In the rows, 128 means zero.
Each row is followed by its group and then its class within the group.
164,135,142,133,151,146,135,129,88,107,134,114,118,164,114,110,111,132,125 => Jm.Bz
142,135,167,131,141,139,131,112,58,96,126,111,115,150,131,97,122,137,132 => RF.FL
151,123,148,125,144,152,135,107,73,101,132,108,121,151,138,108,130,138,134 => Jm.RC
153,134,147,126,150,129,128,121,67,114,135,111,115,149,129,111,109,156,132 => RF.BB
138,132,149,132,152,139,126,116,61,100,124,106,71,156,133,108,93,134,124 => RF.ZF
157,153,159,126,136,137,136,105,59,96,139,112,106,152,124,116,113,145,119 => RG.NM
150,141,163,129,143,147,130,112,45,109,129,107,101,153,129,100,132,156,119 => RF.BB
155,132,148,133,142,147,130,99,66,106,136,141,112,148,134,109,125,137,125 => Jm.RC
155,145,161,127,153,139,133,123,72,109,134,106,96,147,130,118,111,140,127 => RG.DL
149,143,167,123,148,145,134,121,54,93,138,105,102,150,128,100,72,162,122 => RF.ZF
157,125,135,126,143,156,144,122,73,100,130,113,110,139,131,112,131,122,120 => Jm.Mf
172,143,164,123,145,141,137,113,68,103,137,116,116,150,130,117,112,155,117 => RG.NM
161,142,148,127,147,146,139,118,65,93,134,109,115,152,128,117,120,151,122 => Jm.Bz
156,121,146,121,146,148,133,105,81,103,128,113,118,146,128,104,101,130,125 => Jm.Bz
171,153,168,130,134,151,139,121,68,107,143,111,113,154,132,124,111,142,116 => RG.DL
181,148,162,122,138,142,134,133,69,115,136,105,102,153,131,111,124,146,123 => RG.NM
164,149,161,130,143,131,138,116,58,102,135,102,111,149,139,120,103,150,119 => RG.DD
141,142,165,134,133,140,133,129,70,115,127,106,99,147,108,97,112,142,123 => RF.FL
154,122,140,129,140,150,133,114,75,105,133,118,130,146,124,110,120,128,126 => Jm.Mf
158,149,162,124,134,145,126,133,78,110,136,106,108,147,141,122,117,157,135 => RG.DD
149,148,164,132,142,154,133,133,60,116,130,101,108,150,133,104,99,154,132 => RF.BB
160,123,137,147,147,158,139,115,71,110,125,108,110,127,131,105,108,140,129 => Jm.Bz
152,118,138,128,135,149,134,109,77,98,131,113,115,148,136,110,118,131,125 => Jm.Mf
166,117,152,134,138,144,139,123,63,110,145,110,114,148,133,118,116,141,124 => RG.DL
125,139,157,132,139,143,138,118,56,109,122,110,117,145,131,109,101,144,135 => RF.FL
160,128,146,116,139,161,135,113,74,95,144,107,112,143,134,103,127,132,125 => Jm.RC
149,129,149,121,142,151,134,112,72,98,136,113,117,148,136,113,126,138,131 => Jm.RC
164,139,160,134,143,147,138,121,77,102,147,111,114,146,133,120,106,144,119 => RG.DL
159,145,168,129,141,137,141,113,65,114,141,107,111,148,132,122,101,151,125 => RG.DL

Each row is followed by its group and then its class within the group.
127,133,118,136,133,117,121,142,129,122,124,123,105,118,131,128,146,129,138 => Jg.X
128,128,120,130,127,117,128,120,122,117,125,129,109,129,125,128,138,131,124 => Fc.Z
132,133,126,134,127,128,126,125,128,120,127,129,109,126,130,127,139,130,137 => Fc.B
122,118,106,127,121,115,128,140,128,119,118,119,121,114,126,140,135,124,111 => Jg.X
132,119,110,126,115,125,132,126,125,116,123,120,132,124,126,138,138,119,114 => Fc.B
135,130,126,130,126,126,109,120,124,114,126,130,110,129,126,130,133,127,131 => Fc.B
131,120,102,128,118,120,133,122,114,111,117,122,110,129,123,140,144,121,108 => Fc.Z
131,126,120,129,129,128,127,123,124,119,122,124,112,123,127,129,148,133,127 => Fc.Z
120,126,117,132,126,121,119,137,120,123,124,123,118,122,128,124,136,125,132 => Jg.X
121,129,115,133,131,116,124,141,133,129,123,123,121,120,132,127,140,129,129 => Jg.X
130,133,122,131,130,126,126,121,127,119,128,129,112,127,124,126,138,131,130 => Fc.B
124,123,127,128,127,124,124,132,126,120,128,124,131,126,128,126,130,127,127 => Jg.X
130,122,112,130,122,120,129,124,125,104,123,128,107,131,123,136,140,123,115 => Fc.Z
127,129,119,135,135,121,122,142,129,128,121,120,117,119,134,125,140,134,134 => Jg.X
126,130,119,134,130,121,128,137,131,123,124,124,115,122,128,125,142,133,135 => Jg.X
124,127,114,133,127,118,120,142,134,119,122,115,121,117,126,134,138,125,124 => Jg.W
126,123,112,130,125,116,121,133,120,124,119,123,123,119,127,129,138,125,127 => Jg.X
119,131,117,136,133,114,126,147,131,125,124,121,114,122,134,128,139,133,133 => Jg.W
135,132,123,135,124,126,127,120,117,121,121,129,123,125,126,125,136,128,138 => Fc.B
129,127,112,135,130,119,122,140,123,128,118,121,114,121,128,126,135,127,128 => Jg.X
128,122,114,130,124,119,123,128,117,113,114,110,113,119,125,131,144,127,117 => Fc.Z
125,125,121,127,123,124,129,119,121,119,128,125,122,128,116,133,135,127,122 => Fc.B
130,129,124,131,123,122,123,116,121,114,127,129,111,130,127,124,137,130,129 => Fc.B
124,126,111,133,128,118,121,143,134,121,118,117,122,116,131,133,139,130,124 => Jg.X
123,129,120,131,127,123,122,134,123,123,125,124,116,122,127,126,138,127,135 => Jg.X
133,124,118,128,132,121,125,125,126,111,122,124,108,121,127,129,146,132,116 => Fc.Z
125,129,119,134,129,118,124,143,132,128,126,123,119,116,128,127,134,131,134 => Jg.W
124,132,117,133,132,120,125,146,134,125,129,120,112,120,132,119,140,132,133 => Jg.W
127,128,126,135,125,122,122,127,123,123,124,127,115,127,122,131,128,125,130 => Fc.B
124,129,116,133,131,114,124,150,129,124,123,121,114,118,131,131,135,127,129 => Jg.X
126,130,129,133,130,126,133,117,121,117,129,130,109,128,123,122,143,133,135 => Fc.Z
125,135,122,132,131,123,124,140,125,130,124,122,120,116,128,124,139,128,138 => Jg.X
128,131,127,127,124,133,137,119,123,119,132,132,112,136,121,125,138,129,132 => Fc.B
131,134,122,135,127,125,129,124,131,104,128,126,108,126,122,130,138,127,129 => Fc.B
130,124,117,133,124,121,126,117,124,111,125,127,107,124,124,132,140,126,121 => Fc.Z
134,127,119,134,130,123,126,125,128,114,127,125,110,124,125,129,138,127,130 => Fc.B
120,133,125,129,126,126,130,136,130,131,133,128,125,128,126,112,128,132,140 => Jg.W
122,132,117,136,124,120,127,143,134,118,128,119,111,124,124,129,140,127,140 => Jg.X
132,126,124,131,132,126,127,119,116,123,126,122,111,120,125,125,146,137,126 => Fc.Z
126,125,112,127,120,121,133,120,121,114,125,128,118,132,125,129,140,123,117 => Fc.Z
122,124,117,136,133,119,123,141,130,124,123,121,113,121,128,128,140,133,133 => Jg.W
125,135,118,132,126,122,139,135,127,123,128,125,113,125,127,127,138,133,132 => Jg.X
125,128,121,130,130,122,121,141,129,129,122,121,121,122,125,126,136,129,132 => Jg.W
124,135,115,137,129,118,125,142,125,128,126,126,116,125,125,126,139,132,138 => Jg.X
125,125,114,133,126,117,122,138,122,126,121,120,115,123,129,131,136,128,127 => Jg.X

Each row is followed by its group and then its class within the group.
118,126,136,130,128,140,145,133,139,124,132,125,123,131,175,143,132,140,122 => QL.BF
131,129,133,123,120,137,151,123,151,122,133,120,128,124,182,121,143,127,113 => QL.RL
137,138,112,144,133,130,154,137,157,130,109,116,119,118,178,141,135,138,116 => FG.TN
119,128,123,129,139,129,161,133,145,134,120,109,125,124,197,134,133,139,113 => FG.TN
117,137,129,122,135,143,159,134,147,126,113,122,124,126,184,131,126,140,114 => FG.DH
124,134,134,127,121,142,157,118,144,116,123,115,113,128,201,121,123,136,107 => QL.RL
125,131,131,129,139,127,157,119,148,125,123,125,130,124,171,137,129,131,128 => FG.PC
116,107,130,142,122,141,141,132,149,125,130,126,126,123,193,130,127,126,116 => QL.BF
130,127,125,127,119,139,152,130,145,111,121,125,123,128,191,112,132,151,107 => QL.BF
118,132,120,132,142,131,149,137,141,126,104,127,128,126,181,139,133,128,110 => FG.PC
115,131,123,124,132,133,166,131,148,131,109,124,125,118,177,142,145,140,125 => FG.DH
128,134,135,124,127,137,161,130,151,153,128,118,120,126,183,111,138,125,122 => QL.RL
131,129,129,126,134,132,160,123,158,115,109,117,123,151,192,134,136,143,117 => FG.TN
114,133,135,132,132,139,142,122,145,125,128,131,129,127,164,131,139,134,120 => QL.FQ
130,127,128,128,119,143,148,123,129,113,130,123,121,126,184,124,135,139,114 => QL.RL
112,126,131,128,116,119,147,127,146,122,129,123,124,127,188,132,131,145,110 => QL.BF
111,135,132,121,127,138,145,135,141,125,133,117,131,118,164,140,131,135,129 => QL.BF
